The symbols move the items like this.
state | $ § ^ * !
Raf | Tik Ser Lim Nes Dib
Gat | Kup Bim Keb Fov Zab
Bav | Dib Tik Nes Gab Lim
Lim | Bav Raf Zov Gof Non
Zer | Lol Div Bor Vaz Gug
Ruz | Bim Koz Zab Keb Kup
Kon | Koz Pag Kup Zab Bim
Zab | Gat Ruz Bab Rur Tul
Rur | Fov Keb Bod Zer Ruk
Koz | Dil Mas Ruz Gat Kon
Bab | Keb Zab Ruk Bod Fov
Bor | Bof Zer Ser Tik Ral
Bef | Nit Gab Sir Pag Mot
Dil | Pag Sir Bim Kup Koz
Nes | Non Bav Gof Bef Zov
Dib | Raf Luk Non Zov Bav
Ser | Vaz Bor Raf Bav Luk
Mas | Sir Mot Koz Bim Pag
Lol | Bod Ruk Bof Ral Zer
Sir | Suz Bef Dil Kon Mas
Non | Lim Dib Gab Nit Nes
Tik | Luk Vaz Bav Non Raf
Ruk | Rur Bab Lol Gug Div
Bim | Kon Dil Gat Tul Ruz
Tul | Zab Kup Fov Ruk Keb
Gof | Gab Nes Mot Sir Nit
Pag | Mas Suz Kon Ruz Dil
Gab | Zov Non Bef Suz Gof
Bod | Div Rur Gug Bor Lol
Keb | Tul Gat Rur Div Bab
Div | Ruk Fov Zer Bof Bod
Vaz | Ral Bof Tik Dib Ser
Gug | Zer Bod Ral Ser Bof
Ral | Bor Gug Luk Raf Vaz
Luk | Ser Ral Dib Lim Tik
Kup | Ruz Kon Tul Bab Gat
Fov | Bab Tul Div Lol Rur
Suz | Mot Nit Pag Koz Sir
Mot | Bef Gof Mas Dil Suz
Nit | Gof Zov Suz Mas Bef
Zov | Nes Lim Nit Mot Gab
Bof | Gug Lol Vaz Luk Bor

The rows follow the links: the fewer symbols apart two items are, the more alike their rows tend to be.

Each row is also shifted at random along 4 hidden directions that mean nothing.

Some items, each with a row of numbers:
Fov: -325   121   -22   303  -343   -29  -171   363    39  -282  -184   -66  -183    48  -210  -162    47   431   325   -20    -8    -3  -299  -568   -52   163  -321  -126  -223   199
Gat:  -31  -206   457  -240  -459   306  -111   297  -167   199  -105   308  -247    18   384  -137   552   206   125   236  -162   130  -627  -619  -327   290  -260     6  -269   569
Dil:   38   116  -441   156   298   -32  -112   263   162    89   115    32  -283  -203  -170   -41   -18  -341  -407  -348  -357   144    26   329   -72   202   335   -49   235  -561
Zer: -492   -46   292  -165   -78    61  -231   -65  -261  -148    23   380   133    76   -95  -258   -90   382   248  -155   306   -35    46    24   261    26   -36     7  -110  -142
Lim:  627   429   -76  -283    51  -318   -53  -310   -35  -454    81  -287   185    87  -632     3  -270  -480    98  -317   372    34   566   232   638  -263   271   351   156  -202
Vaz:  106   -90   126  -125   246    86   336  -425  -320  -146  -203  -159   416   174   232   -95  -149   203   -87   612   155   -99   -73  -189   -29    94  -388  -144   195   368
Ruz:  355  -104   519  -504  -241   363   -32   207  -362   -63    68   327   -69   187   218  -403   414  -184   -39   195   -97   367  -540  -731  -221   483  -216   216   140   389
Ruk:  308    70  -284   351  -190    -2   161    94    56    18    -5  -190   178   192    27  -301  -410   198   -18  -109   272    14   144    18  -198   372   174  -179  -261  -556
Zab:  414  -337   -75    98  -506   -95   203    82   178   577  -144   -36  -407   145   414   246   360    74   -16   -41    50  -370    19   263   -95   123   302  -361  -618  -264
Nit:  110  -266   250  -114     3    13  -139    25   282   -79    60   -28    -4    27    32   345   353  -286    89  -139   -31  -117   174  -146    17  -430  -219   156   100   457
Bod: -212    60   146   293  -424   331  -228   221  -179   286  -156   670    66   -71   402  -113  -258   385   698  -181   307   -46  -250    14  -564   -69  -103   -71  -601  -150
Div:    3   213    28   222  -351   -43  -272   156  -101  -430  -147   210   -90   204  -396  -288  -192   177   517  -487   459   -91    77  -131   134    14   -72   -41  -318  -305
Suz:  255   -21  -203   151   399  -117    12   132   263  -416    44  -431   -73    93  -267   -43   201  -421  -469   -70  -158    -2   289  -191    98    -4  -175    34   583   107
Kup: -358  -122    64  -382  -146  -138  -130    72   101   -42   131   -35  -490   -24  -304  -105   566    42  -335  -201  -229    45   -74   -38   709   297   248   -21    89  -184
Tul:   92   -89   244  -124  -446  -173   -67   226    74  -312  -224  -188  -430   294  -245  -126   490   165   135   -38    93  -145  -101  -628   375   188  -244  -117  -181   307
Tik:  259   347  -125    60   253   -43   274  -322  -253  -176  -185  -210   309    -5   -19   -14  -428     1    80   496    44    30   -50  -111  -148   -68  -268    42   174   343

In each set, the symbols that take the first to the second take the third to the fourth, perhaps in another order. Give the fourth.
Answers are names.
-255  -108   549  -312  -116   263  -194  -130  -445  -296   -33   431   331   222   146  -335   -41   357   388   143   369    43  -147  -400    22    30  -327   104   -57   238
to -339   -70   -93   118  -142    27   -95   -85   -47   244    19   329   128   -18    94  -102  -298   413   185  -316   268  -125   145   498    33    46   295  -117  -405  -682
as -275  -137  -174  -247   497  -185   408  -616  -139  -188   143  -489   400   186   -66  -240  -147   336  -723   511    15   -74   294   170   622   378    57  -231   525  -213
to Bof

-506   201    24   231  -270     6   -64   391   -21  -383   -81   -78  -169    77  -249  -371    24   441   194   133  -114   224  -430  -774   -47   293  -355   -60    18   374
to -141   -40  -257   366  -350  -139   160   235   233    86   -83  -286  -147    62   -29   -50    69   364   -24    51   -44   -63   -88  -162     9   288    42  -299  -287   -95
as  172   435   -27   148   -45    44     5  -120  -164   177  -254   104    87  -253    59   267  -429  -105   601    66    71   -56   -83   282  -355  -495   -53   140  -334   220
to Raf

  40  -302    62  -271   237   155   218  -258   183   402   468  -193   640   -63   424   119   -26  -170  -557   297  -267   349   107    24  -183    16   188   233   422   248
to  121  -309   223   -72   -92    77  -110     0   268   340   116   120   117   -85   365   507   231  -213   149   -84    -4  -146   184   189  -235  -494     2   124  -142   349
as  328   155     7   221    82   105  -256   423   128  -257  -200   158  -433     1  -140    84   141  -505   230  -317   -25   -77   -49  -155  -409  -236  -305   114    60   119
to Pag

 293    73  -328   186   380   122   100   267    51    40   120    14  -114   -62    47  -119   -89  -374  -389   -60  -326   189  -120    39  -421   269    34    -5   367  -238
to  661  -321   192  -115  -611    23    39    52    27   342  -216   105  -360   215   353   125   453   -84   117   -65   181  -295   -19    29  -111   100   100  -226  -581  -185
as   30   386  -170    45    76   -24    -6  -157   -11   162   -29    25   138  -354  -123   239  -442  -113   263   -60   -66   133    41   373   -39  -360   258   234  -129   -57
to Nit

 244   154   157   138    66   321  -257   501  -135  -206  -108   373  -283   -22    55  -154   131  -422   252   -68  -218   190  -441  -485  -629   -27  -406   180   174   362
to  122  -231   -50  -171  -177  -125   306    16   137   124    74  -370  -141   210   126  -151   361   155  -491   187  -140    67   -73  -205   251   559   191  -252    39   -59
as -911  -231   261  -173    90   227    -1  -213  -270   264    42   438   303  -157   365   -53   -54   605    -2   342   -81    19  -253    58   -13    53  -111   -99    20   127
to Dib

 528   -27   -98   363  -486   -43   -43   -93   -18   166  -242   280   -14   198   101   -39  -351    67   517  -557   740  -412   436   585  -168  -138   283  -169  -786  -792
to -430  -234   136   -50     4   -37   -80  -358  -151   128  -188   234   -18   -15   111   152    26   364   183    62   258  -372   156   443   282  -246    -2  -253  -279  -126
as  129  -226   -49   315    81    52  -106   182   323   193  -103   -43  -205   -52   256   506   280  -291   111  -105  -119  -287    84   144  -435  -474  -191   -43   -38   290
to Dil

-569  -365  -345   -73     9    14   286    10   184  1011   325    75  -208  -359   460   152   261   305  -720   111  -673   190  -280   530   -26   481   698  -278   -47  -538
to  184   -89   409  -179  -309   404  -231   302  -216   366   -47   657  -361   -98   368  -116   329  -144   301   -81  -137   172  -585  -173  -530    71   -83   140  -236   117
as   63   303   431  -260  -130    80  -375   -34  -147  -171    59   356   120  -150  -237   132  -101  -287   622  -223   165   146   -18  -165    65  -553  -110   555  -118   457
to Bav

 369   202  -246   122  -168  -285   203    89   135  -603  -102  -552   -46   424  -479  -467   -88   116  -210   -35   264    11   297  -527   435   493  -115  -161    45  -210
to -360   158   137   159  -387   -19  -354   195   -73  -171  -164   420  -166    50  -340  -151  -100   299   675  -559   446  -161   103    96   199  -204    13   -23  -553  -372
as -429   234   -26    83   313    30    48  -247  -255   -80  -170  -108   145  -225   -41    15  -259   327    82   526  -171     4  -289  -150   -11  -116  -322   -19   181   502
to Bav

 308  -129   316  -423    59   143    46  -198   -11    95   354    21   510    11   248   103   -80  -296   -71    56   -11   210    82  -118  -148  -166    46   442   228   395
to  -52  -177   257  -282    21  -140  -219   -21   192  -154   116   -47    18    17  -207   281   341  -287    61  -244    57  -134   290   -14   310  -457   -94   273   211   367
as -652   -58  -173   275  -304  -166   -57   300   340   102  -124  -143  -500   -90  -150   108   339   495    58   -33  -281  -108  -237   -90   168   153    35  -302  -322    31
to Fov

-216   393   -51   239   -11   -57   -99   -45  -119   187  -342   144   -96  -422   -36   375  -375    58   619    97   -55  -158  -166   321  -251  -595  -111    86  -383   278
to  246  -302   225  -180    36   178   284  -409  -340   164    29   156   571   236   483  -201  -155   271  -151   379   352  -115    94    96  -127   192   -49  -166   -57  -170
as  111    38    30   -75  -168    57  -261   235    13   178   -47   376  -595  -151   -57    22   277  -278   111  -488   -69   -36  -122   360   -30   -19   285     0  -282  -435
to Mot

 481   430  -242   212     4  -193   120  -271   -65   -82  -377  -181     8   -99  -197   282  -464  -209   408   -22   295  -313   342   482    49  -441    31   -10  -311   -87
to 1018   -50    97  -295   -40    -3   194  -362   -14   199   253  -104   562   156   159   112  -208  -551   -39  -119   340    28   493   274   -70  -165   306   293     3   -92
as  244     1    58   438  -101    22  -403   416   222  -146  -391   248  -596   -67   -47   388   287  -436   585  -464    15  -368    28     8  -462  -601  -367     3  -311   247
to Kon

 -92  -142   -34  -247   156  -117    16  -257   228   336   387   -82   328  -225    -3   246   -51  -163  -274  -168   -79   173   361   463   300  -253   489   227   210  -134
to  292   369   257  -260   -18    48   -83  -115  -210  -311   100    80   351  -102  -228   -37  -306  -298   354    -8    97   269    -4  -192    76  -263   -43   417   123   368
as -213   226    94  -207   292  -182    44  -374  -234  -611  -230  -326    78    99  -414  -107   -70   129    40   393   142  -140   128  -273   549   -73  -412   -73   430   431
to Bor

-381  -260   383  -247     8   311   -36  -236  -382    47   -33   391   403    69   401  -216   -51   424   130   368   168    25  -228  -149  -217    72  -286   -15   -34   262
to  414  -148   131  -112   -11  -118   179  -474  -213  -133  -326  -102   125   276    88    39   -15   125    48   232   524  -519   358   256   217  -152  -127  -272  -137   -62
as  792  -240   164  -179   178    69   146     2    63  -374    35  -355   332   370   158     4   225  -480  -252   240   114     1   198  -613  -270   -52  -433   201   496   599
to Suz

